Below is a small trained network, with its code and all its weights. Each question gives an input and a class and asks what happens when units are switched off, that is, made to give their printed mean instead of their output.

import numpy as np


def w(rows, s, z=0):
    codes = np.array(rows[::2]) - 128.0
    scale = np.full(codes.shape[1], s)
    scale[-1] = z or s
    return codes * scale


def norm(h):
    return h / np.sqrt((h * h).mean(-1, keepdims=True) + 1e-5)


def f(y):
    return np.maximum(y, 0)


def log_softmax(a):
    a = a - a.max(-1, keepdims=True)
    return a - np.log(np.exp(a).sum(-1, keepdims=True))


def net(x, mask):
    res = np.array(x, float).reshape(1, 7) / 4 @ E
    u = 0
    for l in range(2):
        y = f(norm(res) @ A[l][:, :-1].T + A[l][:, -1])
        res = res + np.where(mask[u : u + 6], y, B[l][:, -1]) @ B[l][:, :-1]
        u += 6
    return log_softmax(norm(res)[-1] @ U[:, :-1].T + U[:, -1])


A, B = {}, {}
E = w([
[149,49,180,78,160,119,162,153,125,36],'x0',
[197,103,156,155,91,179,49,71,138,124],'x1',
[114,2,108,54,104,100,158,94,112,115],'x2',
[150,130,88,84,187,89,93,111,122,133],'x3',
[130,142,99,95,181,118,96,125,118,105],'x4',
[122,114,128,79,142,207,138,133,88,171],'x5',
[117,173,55,135,125,140,85,94,133,182],'x6',
],0.0078)
A[0] = w([
[147,106,41,3,192,105,122,176,128,121,25],'L0N0',
[154,55,215,43,48,127,233,205,62,106,55],'L0N1',
[131,206,87,111,102,174,105,94,125,227,18],'L0N2',
[206,74,162,90,54,181,69,59,116,83,78],'L0N3',
[109,93,45,84,232,106,150,118,118,113,9],'L0N4',
[59,168,64,78,2,8,170,137,153,172,1],'L0N5',
],0.0055,0.0041)
B[0] = w([
[1,136,228,119,218,49,102,54,93,142,197],'L0N0',
[122,66,124,98,118,212,232,232,105,125,253],'L0N1',
[118,130,94,74,67,241,88,152,129,133,206],'L0N2',
[207,114,170,122,137,114,110,73,209,152,218],'L0N3',
[125,148,171,143,200,116,109,52,81,162,178],'L0N4',
[138,72,20,225,192,100,199,40,240,100,182],'L0N5',
],0.007,0.0049)
A[1] = w([
[120,254,170,170,147,86,137,178,144,68,37],'L1N0',
[77,125,124,30,190,73,114,100,45,127,5],'L1N1',
[161,156,162,178,141,136,141,154,160,130,162],'L1N2',
[119,204,101,139,53,183,72,136,78,177,58],'L1N3',
[97,98,67,170,81,72,133,99,128,131,25],'L1N4',
[124,87,157,108,155,74,136,181,172,74,140],'L1N5',
],0.0091,0.0031)
B[1] = w([
[107,44,86,197,70,2,83,154,47,28,221],'L1N0',
[1,212,202,140,236,74,78,64,124,173,241],'L1N1',
[153,87,67,81,169,82,71,144,33,87,213],'L1N2',
[143,230,106,125,142,147,100,254,192,168,255],'L1N3',
[150,120,61,130,125,130,215,104,98,155,170],'L1N4',
[94,216,168,97,105,213,123,74,148,218,241],'L1N5',
],0.0079,0.0054)
U = w([
[105,60,202,70,110,198,207,196,104,94,122],'0',
[161,238,80,150,118,182,54,182,179,221,203],'1',
[37,166,185,101,246,71,104,52,101,152,214],'2',
[107,106,16,190,128,85,208,59,162,165,7],'3',
[142,128,75,195,110,32,54,191,60,39,149],'4',
[241,79,185,95,101,129,39,48,153,107,58],'5',
],0.013,0.0018)

Each question gives the input, the list of numbers given to net, and the class t.
The units are the neurons (one row each of A and B). Each row of codes is followed by its name. A weight is (code - 128) times the scale printed after its matrix; where a second scale follows, it is the last column's (A, B and U).
mask holds one flag per neuron, layer by layer. A switched-off neuron (its flag False) gives its mean, the last column of its row in B, instead of its output. The means were averaged over made-up inputs and are rounded, as every weight is.
A unit's drop is (log p(t) with every unit on - log p(t) with that unit switched off) / (log p(t) with every unit on - log p(t) with every unit switched off).
The circuit of an input: a set's keep is (log p(t) with only the set's units on - log p(t) with every unit switched off) / (log p(t) with every unit on - log p(t) with every unit switched off). Starting from all 12 units, units are removed one at a time, each time the one whose removal leaves the highest keep (on an exact tie, the one counted first), for as long as the keep stays at least 0.8.
units of the circuit, in order: the units of the circuit, biggest drop first
k most important neurons: the k neurons with the biggest drops, biggest first
drop when u is switched off: that unit's drop, to one decimal
input [-1,8,-7,-6,-8,1,-7], class 4: units of the circuit, in order -> L1N2, L1N5
input [-4,-6,-1,-1,6,-3,-5], class 4: units of the circuit, in order -> L1N0
input [4,-2,2,-6,3,-8,0], class 0: units of the circuit, in order -> L1N1, L0N1
input [0,2,-3,8,-3,1,-3], class 4: 2 most important neurons -> L0N1, L0N0
input [2,7,8,8,-2,8,-4], class 2: 3 most important neurons -> L0N0, L1N1, L0N2
input [7,8,-5,4,-6,8,6], class 5: 2 most important neurons -> L0N3, L1N5
input [-8,-7,8,-6,7,2,-5], class 3: 2 most important neurons -> L0N5, L1N4
input [7,-8,5,2,-5,2,0], class 2: 2 most important neurons -> L1N1, L0N0
input [8,4,-4,0,6,-2,-5], class 5: 2 most important neurons -> L1N1, L0N3
input [3,-6,0,0,-1,-6,5], class 3: drop when L0N5 is switched off -> 1.3
input [2,2,-3,1,-5,4,-2], class 0: drop when L0N3 is switched off -> 0.0
input [7,2,-8,7,-6,-3,-3], class 4: drop when L1N0 is switched off -> 0.4
input [-7,3,6,0,0,-6,-7], class 3: drop when L0N5 is switched off -> 0.1
input [1,-8,-4,-2,2,-8,1], class 4: units of the circuit, in order -> L1N0
